Here is a tiny trained network, its code and every weight. The questions are about switching its units off for an input and a class, where a switched-off unit gives its printed mean instead of its output.

import numpy as np


def w(rows, s, z=0):
    codes = np.array(rows[::2]) - 128.0
    scale = np.full(codes.shape[1], s)
    scale[-1] = z or s
    return codes * scale


def norm(h):
    return h / np.sqrt((h * h).mean(-1, keepdims=True) + 1e-5)


def f(y):
    return y / 2 * (1 + np.tanh(0.7978845608 * (y + 0.044715 * y**3)))


def log_softmax(a):
    a = a - a.max(-1, keepdims=True)
    return a - np.log(np.exp(a).sum(-1, keepdims=True))


def net(x, mask):
    res = np.array(x, float).reshape(1, 6) / 4 @ E
    u = 0
    for l in range(2):
        y = f(norm(res) @ A[l][:, :-1].T + A[l][:, -1])
        res = res + np.where(mask[u : u + 5], y, B[l][:, -1]) @ B[l][:, :-1]
        u += 5
    return log_softmax(norm(res)[-1] @ U[:, :-1].T + U[:, -1])


A, B = {}, {}
E = w([
[255,159,186,150],'x0',
[107,181,58,65],'x1',
[140,122,143,118],'x2',
[204,59,120,56],'x3',
[209,60,79,181],'x4',
[140,93,170,115],'x5',
],0.01)
A[0] = w([
[151,41,183,115,2],'L0N1',
[82,78,89,140,108],'L0N2',
[1,223,86,184,35],'L0N3',
[218,121,97,151,55],'L0N4',
[238,172,121,184,51],'L0N5',
],0.0089,0.004)
B[0] = w([
[27,169,155,157,136],'L0N1',
[116,172,46,189,162],'L0N2',
[2,96,136,142,253],'L0N3',
[176,134,196,135,154],'L0N4',
[102,49,78,152,178],'L0N5',
],0.0094,0.0049)
A[1] = w([
[97,91,72,89,12],'L1N1',
[138,214,116,145,145],'L1N2',
[215,131,205,247,157],'L1N3',
[147,118,31,79,122],'L1N4',
[51,201,116,158,4],'L1N5',
],0.012,0.0032)
B[1] = w([
[159,101,107,160,154],'L1N1',
[21,107,114,97,143],'L1N2',
[216,2,45,61,254],'L1N3',
[204,137,174,77,181],'L1N4',
[64,28,138,224,204],'L1N5',
],0.0094,0.0068)
U = w([
[169,176,151,168,1],'0',
[253,71,77,126,192],'1',
[31,126,105,190,204],'2',
[164,217,176,66,122],'3',
],0.018,0.0094)

Each question gives the input, the list of numbers given to net, and the class t.
The units are the neurons (one row each of A and B). Each row of codes is followed by its name. A weight is (code - 128) times the scale printed after its matrix; where a second scale follows, it is the last column's (A, B and U).
mask holds one flag per neuron, layer by layer. A switched-off neuron (its flag False) gives its mean, the last column of its row in B, instead of its output. The means were averaged over made-up inputs and are rounded, as every weight is.
A unit's drop is (log p(t) with every unit on - log p(t) with that unit switched off) / (log p(t) with every unit on - log p(t) with every unit switched off).
The circuit of an input: a set's keep is (log p(t) with only the set's units on - log p(t) with every unit switched off) / (log p(t) with every unit on - log p(t) with every unit switched off). Starting from all 10 units, units are removed one at a time, each time the one whose removal leaves the highest keep (on an exact tie, the one counted first), for as long as the keep stays at least 0.8.
units of the circuit, in order: the units of the circuit, biggest drop first
unit that matters most: the unit with the biggest drop
top k neurons: the k neurons with the biggest drops, biggest first
top k neurons in layer l: the k neurons of layer l with the biggest drops, biggest first
drop when u is switched off: that unit's drop, to one decimal
input [0,-5,-3,4,-4,-3], class 2: unit that matters most -> L0N1
input [-5,-2,-1,7,-6,7], class 3: top 3 neurons in layer 1 -> [L1N5; L1N3; L1N2]
input [7,3,-1,-6,0,-4], class 2: top 3 neurons -> [L1N2; L1N5; L1N4]
input [-1,-3,-3,2,-6,5], class 3: top 2 neurons -> [L0N3; L1N5]
input [-8,-1,6,4,0,0], class 1: units of the circuit, in order -> [L0N3; L1N4]
input [3,-7,-3,-3,-4,-5], class 1: top 2 neurons in layer 0 -> [L0N1; L0N2]
input [8,5,-1,-4,-6,3], class 2: top 2 neurons in layer 1 -> [L1N2; L1N4]
input [0,0,-3,8,-6,-4], class 3: top 2 neurons in layer 1 -> [L1N3; L1N5]
input [1,4,6,2,-4,-4], class 3: drop when L1N5 is switched off -> 0.0
input [3,-8,-8,-3,-4,0], class 1: drop when L1N3 is switched off -> 0.5
input [1,2,8,2,-1,1], class 3: drop when L1N3 is switched off -> 0.6
